Below is a small trained network, with its code and all its weights. Each question gives an input and a class and asks what happens when units are switched off, that is, made to give their printed mean instead of their output.

import numpy as np


def w(rows, s, z=0):
    codes = np.array(rows[::2]) - 128.0
    scale = np.full(codes.shape[1], s)
    scale[-1] = z or s
    return codes * scale


def f(y):
    return y / 2 * (1 + np.tanh(0.7978845608 * (y + 0.044715 * y**3)))


def log_softmax(a):
    a = a - a.max(-1, keepdims=True)
    return a - np.log(np.exp(a).sum(-1, keepdims=True))


def net(x, mask):
    res = np.array(x, float).reshape(1, 7) / 4 @ E
    y = f(res @ A[0][:, :-1].T + A[0][:, -1])
    res = res + np.where(mask, y, B[0][:, -1]) @ B[0][:, :-1]
    return log_softmax(res[-1] @ U[:, :-1].T + U[:, -1])


A, B = {}, {}
E = w([
[118,219,231,108,26,137],'x0',
[222,188,93,84,161,231],'x1',
[132,128,129,127,126,127],'x2',
[126,127,128,129,128,129],'x3',
[132,204,161,109,237,21],'x4',
[215,85,237,166,150,133],'x5',
[77,80,182,2,153,169],'x6',
],0.0077)
A[0] = w([
[165,76,60,88,183,119,115],'N0',
[124,85,134,161,100,197,2],'N1',
[139,174,162,94,76,119,112],'N2',
[124,153,168,85,198,18,13],'N3',
[154,160,154,85,79,105,47],'N4',
[103,100,89,130,180,134,26],'N5',
[140,85,98,127,148,112,21],'N6',
[48,78,166,134,110,75,60],'N7',
[127,198,158,131,81,151,68],'N8',
[126,189,163,117,84,124,171],'N9',
[147,187,120,113,177,89,105],'N10',
[104,84,133,150,88,177,62],'N11',
[82,188,40,75,110,161,163],'N12',
[103,98,166,44,156,131,172],'N13',
[92,104,174,69,178,181,81],'N14',
[85,62,163,152,86,67,93],'N15',
[102,52,105,107,94,41,139],'N16',
[94,205,121,111,175,82,109],'N17',
[82,109,133,177,102,78,87],'N18',
[181,159,101,96,134,165,64],'N19',
[90,69,166,28,124,111,85],'N20',
[158,64,82,122,152,99,48],'N21',
[163,163,120,86,201,221,149],'N22',
[124,63,79,135,150,89,224],'N23',
[154,85,93,126,156,125,95],'N24',
[138,86,110,117,69,139,63],'N25',
[42,105,150,126,123,93,115],'N26',
[129,159,148,126,186,109,205],'N27',
[175,189,95,221,85,77,32],'N28',
[89,189,178,90,27,100,70],'N29',
[161,159,106,116,176,180,56],'N30',
[84,57,129,128,110,43,68],'N31',
[124,66,216,166,153,142,140],'N32',
[113,70,68,93,27,175,61],'N33',
[74,154,76,93,102,117,82],'N34',
[150,196,69,97,154,219,64],'N35',
[156,83,105,185,62,216,93],'N36',
[136,95,108,140,78,161,27],'N37',
[254,82,195,99,144,155,119],'N38',
[95,156,64,74,95,96,63],'N39',
[91,156,82,89,105,116,135],'N40',
[94,77,120,145,79,166,85],'N41',
[99,153,61,75,93,89,35],'N42',
[84,123,166,63,162,175,79],'N43',
],0.01,0.0062)
B[0] = w([
[46,46,158,146,163,194,198],'N0',
[174,124,137,70,171,77,163],'N1',
[31,68,125,101,213,159,189],'N2',
[135,105,91,24,120,69,215],'N3',
[120,111,144,129,186,129,149],'N4',
[109,106,156,114,183,115,145],'N5',
[131,125,144,110,221,131,130],'N6',
[165,195,161,80,117,177,210],'N7',
[62,107,123,119,221,169,182],'N8',
[57,51,114,120,164,186,219],'N9',
[167,84,90,57,82,113,186],'N10',
[196,91,89,33,136,93,177],'N11',
[153,84,228,209,85,63,223],'N12',
[124,129,54,211,113,99,217],'N13',
[167,159,70,194,154,100,178],'N14',
[168,254,138,87,136,197,215],'N15',
[127,177,170,114,100,160,228],'N16',
[162,66,110,76,87,89,201],'N17',
[150,195,116,113,147,180,181],'N18',
[181,218,151,93,146,199,161],'N19',
[167,161,5,236,158,126,206],'N20',
[72,91,148,121,241,167,159],'N21',
[105,219,157,99,70,161,223],'N22',
[58,112,157,131,104,185,244],'N23',
[90,121,178,102,179,179,155],'N24',
[161,119,94,61,145,102,160],'N25',
[125,185,142,132,104,138,207],'N26',
[137,86,109,73,29,110,210],'N27',
[169,145,14,210,189,126,204],'N28',
[36,83,134,118,211,154,229],'N29',
[135,155,142,90,133,178,156],'N30',
[144,193,151,88,130,165,210],'N31',
[146,115,201,179,81,91,210],'N32',
[174,85,102,81,114,97,239],'N33',
[175,137,208,180,134,65,167],'N34',
[148,209,162,99,101,162,196],'N35',
[160,100,94,81,123,99,255],'N36',
[172,118,106,85,170,107,156],'N37',
[151,101,182,163,84,107,246],'N38',
[187,116,191,156,135,103,162],'N39',
[150,107,184,180,115,112,173],'N40',
[142,117,113,76,121,75,194],'N41',
[201,116,181,133,142,117,154],'N42',
[162,151,36,187,179,112,171],'N43',
],0.0071,0.0073)
U = w([
[132,207,166,100,114,172,97],'0',
[147,53,98,50,104,64,90],'1',
[52,49,164,140,199,165,98],'2',
[146,137,34,235,144,103,109],'3',
[92,95,144,156,58,125,254],'4',
[159,86,246,191,106,73,98],'5',
],0.012,0.017)

Each question gives the input, the list of numbers given to net, and the class t.
The units are the neurons (one row each of A and B). Each row of codes is followed by its name. A weight is (code - 128) times the scale printed after its matrix; where a second scale follows, it is the last column's (A, B and U).
mask holds one flag per neuron, in row order. A switched-off neuron (its flag False) gives its mean, the last column of its row in B, instead of its output. The means were averaged over made-up inputs and are rounded, as every weight is.
A unit's drop is (log p(t) with every unit on - log p(t) with that unit switched off) / (log p(t) with every unit on - log p(t) with every unit switched off).
The circuit of an input: a set's keep is (log p(t) with only the set's units on - log p(t) with every unit switched off) / (log p(t) with every unit on - log p(t) with every unit switched off). Starting from the 12 units with the biggest drops (on a tie, the unit counted first), units are removed one at a time, each time the one whose removal leaves the highest keep (on an exact tie, the one counted first), for as long as the keep stays at least 0.8.
units of the circuit, in order: the units of the circuit, biggest drop first
most important unit: the unit with the biggest drop
top k neurons: the k neurons with the biggest drops, biggest first
drop when u is switched off: that unit's drop, to one decimal
input [7,-5,7,-8,-7,-7,8], class 3: units of the circuit, in order -> N20, N43
input [-2,7,8,5,-8,-5,-3], class 1: most important unit -> N33
input [5,-7,-2,-1,0,6,8], class 3: units of the circuit, in order -> N20, N13
input [0,1,4,2,-5,6,-6], class 3: top 2 neurons -> N28, N12
input [1,6,-2,4,3,7,3], class 5: top 2 neurons -> N38, N15
input [-3,3,7,6,7,6,-6], class 1: units of the circuit, in order -> N10, N3
input [1,-7,-5,2,-6,-2,5], class 0: units of the circuit, in order -> N15, N7
input [-5,3,3,6,-7,0,-7], class 1: units of the circuit, in order -> N36, N33
input [0,-5,0,4,2,1,-5], class 0: units of the circuit, in order -> N15, N18, N12
input [1,5,-4,4,6,-4,5], class 1: top 2 neurons -> N17, N10
input [0,-8,-2,6,8,4,6], class 0: top 3 neurons -> N15, N7, N31
input [-8,7,3,-7,-6,1,1], class 2: top 2 neurons -> N0, N21
input [6,-6,-2,1,-6,-2,0], class 0: units of the circuit, in order -> N15, N7
input [7,-4,3,4,-6,-6,4], class 2: top 2 neurons -> N29, N2
input [-1,-4,-1,5,1,0,7], class 3: most important unit -> N20
input [7,-6,-8,-4,0,-5,-5], class 2: top 2 neurons -> N29, N9
input [-1,-5,1,4,5,-7,8], class 3: top 3 neurons -> N20, N13, N43
input [-4,6,1,2,-4,-5,3], class 0: top 2 neurons -> N35, N22
input [8,-6,-4,-7,7,-8,6], class 2: top 2 neurons -> N29, N2
input [1,-4,-7,-5,4,6,-7], class 3: units of the circuit, in order -> N28
input [1,-4,5,-3,5,-2,-3], class 1: top 2 neurons -> N3, N17
input [-8,7,6,-3,-4,-3,-6], class 2: top 2 neurons -> N0, N21
input [7,-2,-4,-2,1,3,6], class 2: top 2 neurons -> N29, N2
input [3,-8,3,-8,-1,-4,7], class 0: top 2 neurons -> N7, N15
input [0,-6,0,1,-4,6,-1], class 0: top 2 neurons -> N15, N12
input [8,-2,-5,-1,5,6,0], class 2: drop when N29 is switched off -> 0.1
input [5,6,-8,4,-7,4,-1], class 1: most important unit -> N36
input [3,1,3,-3,-3,0,-7], class 3: drop when N28 is switched off -> 0.2
input [-4,-6,7,-1,4,3,-2], class 0: drop when N31 is switched off -> 0.1
